Below are the code and all the weights of a small trained network. Each question names an input and a class and asks about switching units off, where a switched-off unit gives its printed mean instead of its output.

import numpy as np


def w(rows, s, z=0):
    codes = np.array(rows[::2]) - 128.0
    scale = np.full(codes.shape[1], s)
    scale[-1] = z or s
    return codes * scale


def f(y):
    return y / 2 * (1 + np.tanh(0.7978845608 * (y + 0.044715 * y**3)))


def log_softmax(a):
    a = a - a.max(-1, keepdims=True)
    return a - np.log(np.exp(a).sum(-1, keepdims=True))


def net(x, mask):
    res = np.array(x, float).reshape(1, 5) / 4 @ E
    y = f(res @ A[0][:, :-1].T + A[0][:, -1])
    res = res + np.where(mask, y, B[0][:, -1]) @ B[0][:, :-1]
    return log_softmax(res[-1] @ U[:, :-1].T + U[:, -1])


A, B = {}, {}
E = w([
[41,100,122],'x0',
[113,15,144],'x1',
[83,116,97],'x2',
[55,157,164],'x3',
[100,114,255],'x4',
],0.004)
A[0] = w([
[121,115,138,75],'n0',
[130,123,148,98],'n1',
[141,137,137,184],'n2',
[149,153,77,253],'n3',
[120,116,133,73],'n4',
[121,105,135,81],'n5',
[119,113,133,66],'n6',
[111,118,117,84],'n7',
[130,139,172,145],'n8',
[135,142,93,224],'n9',
[124,121,132,71],'n10',
[192,183,163,252],'n11',
[133,109,133,115],'n12',
[148,148,130,215],'n13',
[132,126,130,128],'n14',
[117,127,109,122],'n15',
[133,131,136,129],'n16',
[130,124,132,114],'n17',
[98,115,132,94],'n18',
[111,103,135,79],'n19',
[135,131,143,141],'n20',
[139,135,149,159],'n21',
[139,145,89,235],'n22',
[99,41,155,104],'n23',
[84,124,52,90],'n24',
[143,146,94,234],'n25',
[142,146,90,237],'n26',
[138,139,124,201],'n27',
[131,126,150,109],'n28',
[126,143,181,145],'n29',
[132,127,158,114],'n30',
[138,134,137,170],'n31',
[126,126,127,105],'n32',
[166,21,125,110],'n33',
[106,102,119,101],'n34',
[105,118,111,94],'n35',
[139,136,137,179],'n36',
[131,129,135,127],'n37',
[118,116,130,71],'n38',
[131,132,168,127],'n39',
[143,138,139,189],'n40',
[8,137,190,96],'n41',
[133,139,101,221],'n42',
[139,135,136,177],'n43',
[128,129,127,140],'n44',
],0.015,0.0023)
B[0] = w([
[151,124,113,118],'n0',
[152,133,128,126],'n1',
[130,128,150,151],'n2',
[33,126,140,211],'n3',
[146,124,112,116],'n4',
[153,113,108,121],'n5',
[148,122,109,115],'n6',
[132,125,100,118],'n7',
[159,159,152,157],'n8',
[68,134,132,176],'n9',
[140,127,119,114],'n10',
[152,114,232,235],'n11',
[144,111,124,127],'n12',
[114,125,168,168],'n13',
[132,125,130,128],'n14',
[113,131,110,128],'n15',
[135,130,136,130],'n16',
[135,126,127,124],'n17',
[154,138,96,130],'n18',
[160,114,99,124],'n19',
[140,131,140,136],'n20',
[144,134,151,146],'n21',
[59,132,135,186],'n22',
[200,54,64,192],'n23',
[84,161,46,161],'n24',
[63,126,148,184],'n25',
[57,129,142,187],'n26',
[112,128,148,156],'n27',
[152,135,133,130],'n28',
[163,173,153,167],'n29',
[158,140,135,136],'n30',
[131,129,144,145],'n31',
[130,127,124,121],'n32',
[146,4,141,185],'n33',
[141,108,91,128],'n34',
[129,127,92,123],'n35',
[130,129,147,149],'n36',
[134,129,133,129],'n37',
[144,124,109,115],'n38',
[162,152,142,148],'n39',
[131,128,154,154],'n40',
[165,253,74,254],'n41',
[82,132,134,169],'n42',
[130,128,146,148],'n43',
[127,128,129,132],'n44',
],0.049,0.0038)
U = w([
[174,102,116,2],'0',
[93,83,152,207],'1',
[236,179,177,34],'2',
[62,124,73,17],'3',
[108,156,199,164],'4',
[127,163,172,203],'5',
[227,211,13,168],'6',
[218,2,90,122],'7',
],0.0035,0.0063)

Each question gives the input, the list of numbers given to net, and the class t.
The units are the neurons (one row each of A and B). Each row of codes is followed by its name. A weight is (code - 128) times the scale printed after its matrix; where a second scale follows, it is the last column's (A, B and U).
mask holds one flag per neuron, in row order. A switched-off neuron (its flag False) gives its mean, the last column of its row in B, instead of its output. The means were averaged over made-up inputs and are rounded, as every weight is.
A unit's drop is (log p(t) with every unit on - log p(t) with that unit switched off) / (log p(t) with every unit on - log p(t) with every unit switched off).
The circuit of an input: a set's keep is (log p(t) with only the set's units on - log p(t) with every unit switched off) / (log p(t) with every unit on - log p(t) with every unit switched off). Starting from the 12 units with the biggest drops (on a tie, the unit counted first), units are removed one at a time, each time the one whose removal leaves the highest keep (on an exact tie, the one counted first), for as long as the keep stays at least 0.8.
units of the circuit, in order: the units of the circuit, biggest drop first
most important unit: the unit with the biggest drop
k most important neurons: the k neurons with the biggest drops, biggest first
drop of u: that unit's drop, to one decimal
input [1,-8,-2,-2,-8], class 3: units of the circuit, in order => [n24; n3]
input [-1,1,7,4,-3], class 3: most important unit => n11
input [3,-4,-5,7,8], class 2: units of the circuit, in order => [n29; n8]
input [4,8,2,-8,-8], class 7: 3 most important neurons => [n33; n23; n41]
input [4,-1,1,-8,-2], class 3: 2 most important neurons => [n11; n24]
input [-2,4,1,-8,-8], class 3: units of the circuit, in order => [n24; n11; n3]
input [6,-1,-2,-2,-8], class 3: 2 most important neurons => [n24; n11]
input [-8,7,-2,2,-8], class 1: 2 most important neurons => [n33; n41]
input [1,0,-7,8,6], class 2: 3 most important neurons => [n24; n29; n8]
input [-6,5,5,7,0], class 6: 2 most important neurons => [n11; n3]
input [7,5,3,-4,6], class 6: 2 most important neurons => [n41; n11]
input [7,2,5,-8,8], class 7: 3 most important neurons => [n33; n23; n24]
input [5,7,7,4,8], class 6: drop of n41 => 0.6
input [4,-4,-1,4,-5], class 3: drop of n11 => 0.2
input [4,8,8,-8,-7], class 7: units of the circuit, in order => [n33]
input [7,-6,-4,4,8], class 6: drop of n41 => 0.5
